Below is a small trained network, with its code and all its weights. Each question gives an input and a class and asks what happens when units are switched off, that is, made to give their printed mean instead of their output.

import numpy as np


def w(rows, s, z=0):
    codes = np.array(rows[::2]) - 128.0
    scale = np.full(codes.shape[1], s)
    scale[-1] = z or s
    return codes * scale


def norm(h):
    return h / np.sqrt((h * h).mean(-1, keepdims=True) + 1e-5)


def f(y):
    return np.maximum(y, 0)


def log_softmax(a):
    a = a - a.max(-1, keepdims=True)
    return a - np.log(np.exp(a).sum(-1, keepdims=True))


def net(x, mask):
    res = np.array(x, float).reshape(1, 4) / 4 @ E
    u = 0
    for l in range(2):
        y = f(norm(res) @ A[l][:, :-1].T + A[l][:, -1])
        res = res + np.where(mask[u : u + 3], y, B[l][:, -1]) @ B[l][:, :-1]
        u += 3
    return log_softmax(norm(res)[-1] @ U[:, :-1].T + U[:, -1])


A, B = {}, {}
E = w([
[100,203,1,136,70,120,56,129,87,177],'x0',
[129,226,123,43,115,140,174,164,157,118],'x1',
[154,43,203,77,181,92,210,32,45,218],'x2',
[64,165,99,141,99,27,122,29,111,83],'x3',
],0.0077)
A[0] = w([
[207,171,161,120,124,186,103,133,114,224,23],'0.n1',
[143,54,158,92,198,174,184,115,136,184,6],'0.n2',
[160,33,209,97,205,140,95,105,1,209,130],'0.n3',
],0.0071,0.0021)
B[0] = w([
[78,174,193,138,94,76,171,129,107,103,170],'0.n1',
[188,116,177,148,123,134,103,140,180,141,202],'0.n2',
[176,9,143,77,64,42,161,118,151,162,255],'0.n3',
],0.013,0.0099)
A[1] = w([
[188,185,233,43,175,231,153,247,176,42,122],'1.n1',
[143,109,159,219,129,84,115,54,120,1,61],'1.n2',
[34,218,197,60,137,120,105,84,56,174,1],'1.n3',
],0.0069,0.00058)
B[1] = w([
[243,79,245,43,112,74,135,46,205,116,253],'1.n1',
[84,200,95,174,72,70,207,141,61,117,198],'1.n2',
[109,164,200,224,148,172,102,113,32,92,170],'1.n3',
],0.012,0.006)
U = w([
[84,136,45,147,175,211,36,192,178,110,14],'0',
[7,147,94,212,128,122,154,120,24,128,83],'1',
[169,46,166,81,116,83,160,102,166,174,252],'2',
],0.011,0.0029)

Each question gives the input, the list of numbers given to net, and the class t.
The units are the neurons (one row each of A and B). Each row of codes is followed by its name. A weight is (code - 128) times the scale printed after its matrix; where a second scale follows, it is the last column's (A, B and U).
mask holds one flag per neuron, layer by layer. A switched-off neuron (its flag False) gives its mean, the last column of its row in B, instead of its output. The means were averaged over made-up inputs and are rounded, as every weight is.
A unit's drop is (log p(t) with every unit on - log p(t) with that unit switched off) / (log p(t) with every unit on - log p(t) with every unit switched off).
The circuit of an input: a set's keep is (log p(t) with only the set's units on - log p(t) with every unit switched off) / (log p(t) with every unit on - log p(t) with every unit switched off). Starting from all 6 units, units are removed one at a time, each time the one whose removal leaves the highest keep (on an exact tie, the one counted first), for as long as the keep stays at least 0.8.
circuit, biggest first: the units of the circuit, biggest drop first
top k neurons: the k neurons with the biggest drops, biggest first
top k neurons in layer l: the k neurons of layer l with the biggest drops, biggest first
drop when u is switched off: that unit's drop, to one decimal
input [-3,-4,-6,2], class 1: circuit, biggest first => [1.n2 0.n3]
input [5,-1,-3,-2], class 0: circuit, biggest first => [0.n3]
input [4,6,3,-1], class 1: circuit, biggest first => [0.n3 1.n3]
input [7,7,-6,6], class 0: top 2 neurons => [0.n1 1.n2]
input [-3,-4,-6,1], class 1: top 3 neurons => [1.n2 0.n2 0.n3]
input [8,1,0,-8], class 1: top 2 neurons in layer 0 => [0.n1 0.n2]
input [8,4,-7,-5], class 0: top 2 neurons => [0.n2 0.n3]
input [4,2,-4,-2], class 0: top 2 neurons => [0.n2 0.n3]
input [-2,8,2,8], class 1: drop when 0.n3 is switched off => 0.5
input [5,3,-4,0], class 0: drop when 0.n1 is switched off => 0.1
input [8,5,-3,8], class 1: drop when 1.n2 is switched off => 0.0
input [4,-5,0,4], class 1: drop when 0.n3 is switched off => 0.2
